Here is a tiny trained network, its code and every weight. The questions are about switching its units off for an input and a class, where a switched-off unit gives its printed mean instead of its output.

import numpy as np


def w(rows, s, z=0):
    codes = np.array(rows[::2]) - 128.0
    scale = np.full(codes.shape[1], s)
    scale[-1] = z or s
    return codes * scale


def f(y):
    return y / 2 * (1 + np.tanh(0.7978845608 * (y + 0.044715 * y**3)))


def log_softmax(a):
    a = a - a.max(-1, keepdims=True)
    return a - np.log(np.exp(a).sum(-1, keepdims=True))


def net(x, mask):
    res = np.array(x, float).reshape(1, 4) / 4 @ E
    y = f(res @ A[0][:, :-1].T + A[0][:, -1])
    res = res + np.where(mask, y, B[0][:, -1]) @ B[0][:, :-1]
    return log_softmax(res[-1] @ U[:, :-1].T + U[:, -1])


A, B = {}, {}
E = w([
[22,237,118,34,233,173,59,154,160,172],'x0',
[67,122,54,216,98,236,173,11,198,165],'x1',
[44,126,200,237,118,67,44,78,3,223],'x2',
[210,173,236,182,238,212,247,145,90,188],'x3',
],0.0049)
A[0] = w([
[77,124,66,194,106,219,157,22,190,170,80],'n1',
[184,137,200,56,155,25,94,241,71,84,92],'n2',
[188,157,219,164,197,194,212,150,111,179,93],'n3',
[209,18,129,191,35,93,178,91,95,71,69],'n4',
[64,128,71,199,96,234,171,19,200,163,50],'n5',
[222,132,50,38,142,194,217,182,236,9,38],'n6',
[65,93,51,87,46,68,50,123,151,65,60],'n7',
[66,117,203,224,118,61,58,72,2,235,81],'n8',
[216,11,121,199,30,87,184,100,104,72,55],'n9',
[181,144,215,59,148,24,86,241,76,85,99],'n10',
[186,164,207,163,199,190,217,152,101,177,99],'n11',
[35,227,115,51,201,165,61,128,147,179,107],'n12',
[65,92,51,86,48,70,39,117,158,76,58],'n13',
[200,174,219,161,201,205,230,153,96,188,71],'n14',
[23,231,109,46,209,177,70,145,157,174,4],'n15',
[37,214,121,64,199,162,66,137,157,167,99],'n16',
],0.0046,0.0018)
B[0] = w([
[134,41,48,87,184,166,167,112,38,174,195],'n1',
[108,34,25,77,192,181,150,72,38,190,196],'n2',
[89,200,96,149,138,40,64,23,137,73,205],'n3',
[219,123,173,187,190,55,185,209,186,211,194],'n4',
[130,41,34,82,199,167,156,103,49,178,201],'n5',
[31,79,254,37,13,207,10,82,247,227,254],'n6',
[107,215,102,179,155,32,60,27,150,60,194],'n7',
[52,80,230,41,18,228,50,120,224,210,237],'n8',
[206,130,168,183,184,71,173,197,183,210,199],'n9',
[116,42,26,79,179,172,152,74,41,177,198],'n10',
[98,199,92,150,137,50,66,30,141,72,205],'n11',
[204,121,166,192,175,72,191,214,167,175,210],'n12',
[119,218,106,172,161,31,74,33,151,62,196],'n13',
[86,206,91,155,144,33,61,6,150,74,217],'n14',
[205,112,165,181,171,67,174,188,178,209,204],'n15',
[201,120,161,192,180,74,185,204,168,177,199],'n16',
],0.0053)
U = w([
[101,223,98,159,136,44,78,51,133,25,109],'0',
[64,88,255,63,42,223,70,130,189,175,93],'1',
[219,124,170,195,170,74,211,236,151,160,109],'2',
[122,46,11,86,172,187,164,112,18,138,115],'3',
[105,160,147,147,81,204,171,210,87,14,254],'4',
],0.0083,0.0065)

Each question gives the input, the list of numbers given to net, and the class t.
The units are the neurons (one row each of A and B). Each row of codes is followed by its name. A weight is (code - 128) times the scale printed after its matrix; where a second scale follows, it is the last column's (A, B and U).
mask holds one flag per neuron, in row order. A switched-off neuron (its flag False) gives its mean, the last column of its row in B, instead of its output. The means were averaged over made-up inputs and are rounded, as every weight is.
A unit's drop is (log p(t) with every unit on - log p(t) with that unit switched off) / (log p(t) with every unit on - log p(t) with every unit switched off).
The circuit of an input: a set's keep is (log p(t) with only the set's units on - log p(t) with every unit switched off) / (log p(t) with every unit on - log p(t) with every unit switched off). Starting from the 12 units with the biggest drops (on a tie, the unit counted first), units are removed one at a time, each time the one whose removal leaves the highest keep (on an exact tie, the one counted first), for as long as the keep stays at least 0.8.
units of the circuit, in order: the units of the circuit, biggest drop first
unit that matters most: the unit with the biggest drop
top k neurons: the k neurons with the biggest drops, biggest first
drop of u: that unit's drop, to one decimal
input [-7,-3,7,1], class 1: unit that matters most : n8
input [-3,-6,-7,7], class 0: units of the circuit, in order : (n14, n3)
input [-7,1,7,-5], class 1: top 4 neurons : (n8, n12, n16, n15)
input [-6,-1,0,-4], class 2: top 2 neurons : (n4, n9)
input [0,-7,-5,-1], class 3: top 2 neurons : (n2, n10)
input [5,8,7,-6], class 3: top 3 neurons : (n5, n1, n6)
input [-6,7,3,-4], class 3: top 2 neurons : (n5, n1)
input [8,-7,7,1], class 2: top 2 neurons : (n12, n16)
input [-1,7,-4,4], class 3: top 3 neurons : (n5, n1, n8)
input [2,-6,-5,-1], class 3: top 2 neurons : (n2, n10)
input [-5,4,-4,5], class 0: top 4 neurons : (n14, n3, n11, n8)
input [-8,7,-5,8], class 0: top 3 neurons : (n14, n3, n11)
input [2,-1,-6,0], class 1: drop of n6 : 0.6
input [-3,-3,-1,-3], class 4: unit that matters most : n14
input [-7,-6,-8,1], class 1: drop of n12 : 0.1
input [2,5,-6,8], class 0: drop of n14 : 0.2
input [-5,5,3,-2], class 2: top 3 neurons : (n4, n9, n6)
